Below is a small trained network, with its code and all its weights. Each question gives an input and a class and asks what happens when units are switched off, that is, made to give their printed mean instead of their output.

import numpy as np


def w(rows, s, z=0):
    codes = np.array(rows[::2]) - 128.0
    scale = np.full(codes.shape[1], s)
    scale[-1] = z or s
    return codes * scale


def f(y):
    return y / 2 * (1 + np.tanh(0.7978845608 * (y + 0.044715 * y**3)))


def log_softmax(a):
    a = a - a.max(-1, keepdims=True)
    return a - np.log(np.exp(a).sum(-1, keepdims=True))


def net(x, mask):
    res = np.array(x, float).reshape(1, 4) / 4 @ E
    y = f(res @ A[0][:, :-1].T + A[0][:, -1])
    res = res + np.where(mask, y, B[0][:, -1]) @ B[0][:, :-1]
    return log_softmax(res[-1] @ U[:, :-1].T + U[:, -1])


A, B = {}, {}
E = w([
[144,142,173,113,89,106,134,22,242,69],'x0',
[93,156,202,214,135,198,112,40,82,203],'x1',
[123,143,153,68,11,254,126,160,113,98],'x2',
[204,62,138,60,205,225,25,75,139,159],'x3',
],0.0085)
A[0] = w([
[136,153,143,81,44,247,151,142,126,53,40],'n1',
[68,235,132,146,3,129,207,168,127,129,101],'n2',
[53,161,94,214,77,56,142,156,142,145,106],'n3',
[170,110,126,165,243,45,181,80,174,141,29],'n4',
[89,149,151,201,129,169,89,79,98,137,68],'n5',
[134,109,62,175,136,158,119,202,45,182,111],'n6',
[154,105,17,62,163,102,122,233,147,70,95],'n7',
[217,79,140,53,171,134,38,125,129,173,111],'n8',
[47,135,203,182,179,206,154,98,143,161,53],'n9',
[192,51,125,85,176,197,22,132,213,184,94],'n10',
[97,109,213,49,29,213,145,184,92,117,46],'n11',
[26,155,121,103,41,49,237,133,85,132,91],'n12',
[128,196,160,109,120,125,142,43,219,51,140],'n13',
[197,77,98,40,90,44,133,147,126,78,97],'n14',
[207,94,103,17,129,47,103,189,144,53,69],'n15',
[87,156,165,222,63,61,160,147,127,78,88],'n16',
[151,168,210,100,97,87,139,42,198,98,109],'n17',
[189,59,166,57,163,185,91,57,95,118,92],'n18',
[133,154,169,100,112,107,139,59,191,94,76],'n19',
[148,145,96,130,116,112,91,150,52,156,28],'n20',
[85,123,124,128,147,135,91,176,102,147,3],'n21',
[89,82,70,184,123,127,112,207,22,193,119],'n22',
[113,122,137,113,145,104,92,185,17,135,99],'n23',
[108,126,218,153,133,142,171,86,59,199,99],'n24',
[135,52,85,218,222,32,134,99,125,148,18],'n25',
[92,159,216,194,106,127,66,84,90,158,86],'n26',
[102,170,179,177,136,151,83,79,81,143,75],'n27',
[88,159,170,213,135,171,93,42,48,173,103],'n28',
[178,152,106,128,150,137,177,215,82,208,98],'n29',
[169,111,162,146,38,89,135,26,222,81,116],'n30',
[108,168,99,100,157,151,128,184,60,165,83],'n31',
[133,131,173,176,105,115,112,87,89,184,41],'n32',
[119,165,171,193,129,109,184,167,130,60,70],'n33',
[100,131,46,95,154,187,146,209,50,232,90],'n34',
],0.0067,0.0031)
B[0] = w([
[190,234,193,13,169,58,213,34,44,201,204],'n1',
[173,68,64,156,165,170,173,127,123,178,255],'n2',
[159,83,111,205,171,225,150,166,134,206,218],'n3',
[161,229,144,9,166,99,196,44,36,177,187],'n4',
[94,97,171,106,63,91,172,150,174,125,176],'n5',
[78,148,126,117,138,160,56,95,91,58,204],'n6',
[105,93,206,93,42,48,118,195,210,99,221],'n7',
[193,59,61,171,153,198,144,187,155,199,202],'n8',
[138,96,176,102,74,95,150,174,170,100,186],'n9',
[193,53,55,222,168,184,143,164,159,173,219],'n10',
[201,193,144,47,182,56,231,25,43,158,212],'n11',
[175,51,73,216,143,164,138,156,136,180,245],'n12',
[43,150,96,155,169,190,56,112,105,59,206],'n13',
[112,123,230,148,61,74,144,188,175,96,193],'n14',
[132,102,201,121,69,68,164,199,202,93,209],'n15',
[193,90,46,174,157,195,130,165,167,176,220],'n16',
[62,171,111,167,159,145,17,98,130,76,198],'n17',
[174,74,51,200,177,163,141,171,123,196,200],'n18',
[78,141,120,151,152,173,62,91,116,72,172],'n19',
[125,143,116,119,153,153,109,115,111,74,143],'n20',
[111,166,141,132,150,133,87,105,125,133,134],'n21',
[83,169,82,136,130,164,50,83,107,56,223],'n22',
[87,165,122,144,179,127,71,91,119,81,178],'n23',
[125,111,175,95,81,80,125,194,228,95,190],'n24',
[211,214,153,3,146,103,215,26,39,173,194],'n25',
[105,107,178,111,76,77,159,184,175,102,191],'n26',
[108,106,191,121,45,84,164,188,152,130,178],'n27',
[105,98,173,118,58,25,139,215,195,113,223],'n28',
[101,131,154,125,144,171,55,125,96,84,182],'n29',
[40,197,124,146,175,170,10,66,95,59,214],'n30',
[109,175,110,120,160,131,74,115,109,61,173],'n31',
[157,101,169,76,60,116,131,135,158,99,156],'n32',
[152,129,50,181,158,148,152,171,144,216,176],'n33',
[53,151,79,120,132,137,60,92,105,77,217],'n34',
],0.006,0.0094)
U = w([
[183,44,60,217,192,214,134,145,128,195,163],'0',
[36,155,109,158,181,180,9,73,89,2,221],'1',
[114,82,199,128,55,66,143,178,185,70,114],'2',
[193,197,145,50,190,107,211,21,25,174,6],'3',
],0.0093,0.0018)

Each question gives the input, the list of numbers given to net, and the class t.
The units are the neurons (one row each of A and B). Each row of codes is followed by its name. A weight is (code - 128) times the scale printed after its matrix; where a second scale follows, it is the last column's (A, B and U).
mask holds one flag per neuron, in row order. A switched-off neuron (its flag False) gives its mean, the last column of its row in B, instead of its output. The means were averaged over made-up inputs and are rounded, as every weight is.
A unit's drop is (log p(t) with every unit on - log p(t) with that unit switched off) / (log p(t) with every unit on - log p(t) with every unit switched off).
The circuit of an input: a set's keep is (log p(t) with only the set's units on - log p(t) with every unit switched off) / (log p(t) with every unit on - log p(t) with every unit switched off). Starting from the 12 units with the biggest drops (on a tie, the unit counted first), units are removed one at a time, each time the one whose removal leaves the highest keep (on an exact tie, the one counted first), for as long as the keep stays at least 0.8.
units of the circuit, in order: the units of the circuit, biggest drop first
unit that matters most: the unit with the biggest drop
top k neurons: the k neurons with the biggest drops, biggest first
drop of u: that unit's drop, to one decimal
input [7,6,-5,-7], class 0: top 3 neurons : n16, n3, n12
input [2,7,-7,-2], class 2: unit that matters most : n28
input [-5,-7,-8,-5], class 3: top 3 neurons : n25, n4, n28
input [0,-1,5,-4], class 3: top 2 neurons : n1, n11
input [4,6,7,-7], class 0: top 3 neurons : n2, n12, n16
input [-2,-7,4,6], class 2: top 3 neurons : n7, n15, n14
input [-2,5,-5,-2], class 2: units of the circuit, in order : n28, n24
input [4,2,5,-3], class 3: top 2 neurons : n1, n11
input [6,-6,-7,2], class 3: top 2 neurons : n4, n25
input [-7,-8,-8,-5], class 2: top 3 neurons : n7, n15, n14
input [3,4,4,-4], class 0: top 3 neurons : n2, n7, n25
input [8,0,7,-8], class 0: top 2 neurons : n2, n12
input [-5,-5,-8,-6], class 3: top 2 neurons : n25, n4
input [6,-5,4,-3], class 1: units of the circuit, in order : n30
input [-7,6,-8,3], class 3: top 2 neurons : n25, n4
input [7,-6,-7,-3], class 1: top 3 neurons : n30, n13, n17
input [-4,-7,-7,3], class 2: top 2 neurons : n7, n15
input [-8,2,-8,-6], class 1: top 2 neurons : n22, n6
input [-6,1,-6,-2], class 1: drop of n1 : 0.3
input [-8,7,-7,3], class 1: drop of n22 : 0.2
input [4,6,-1,-7], class 0: drop of n18 : 0.0
input [0,3,8,5], class 3: units of the circuit, in order : n1
input [-4,-5,6,3], class 3: drop of n11 : 0.6
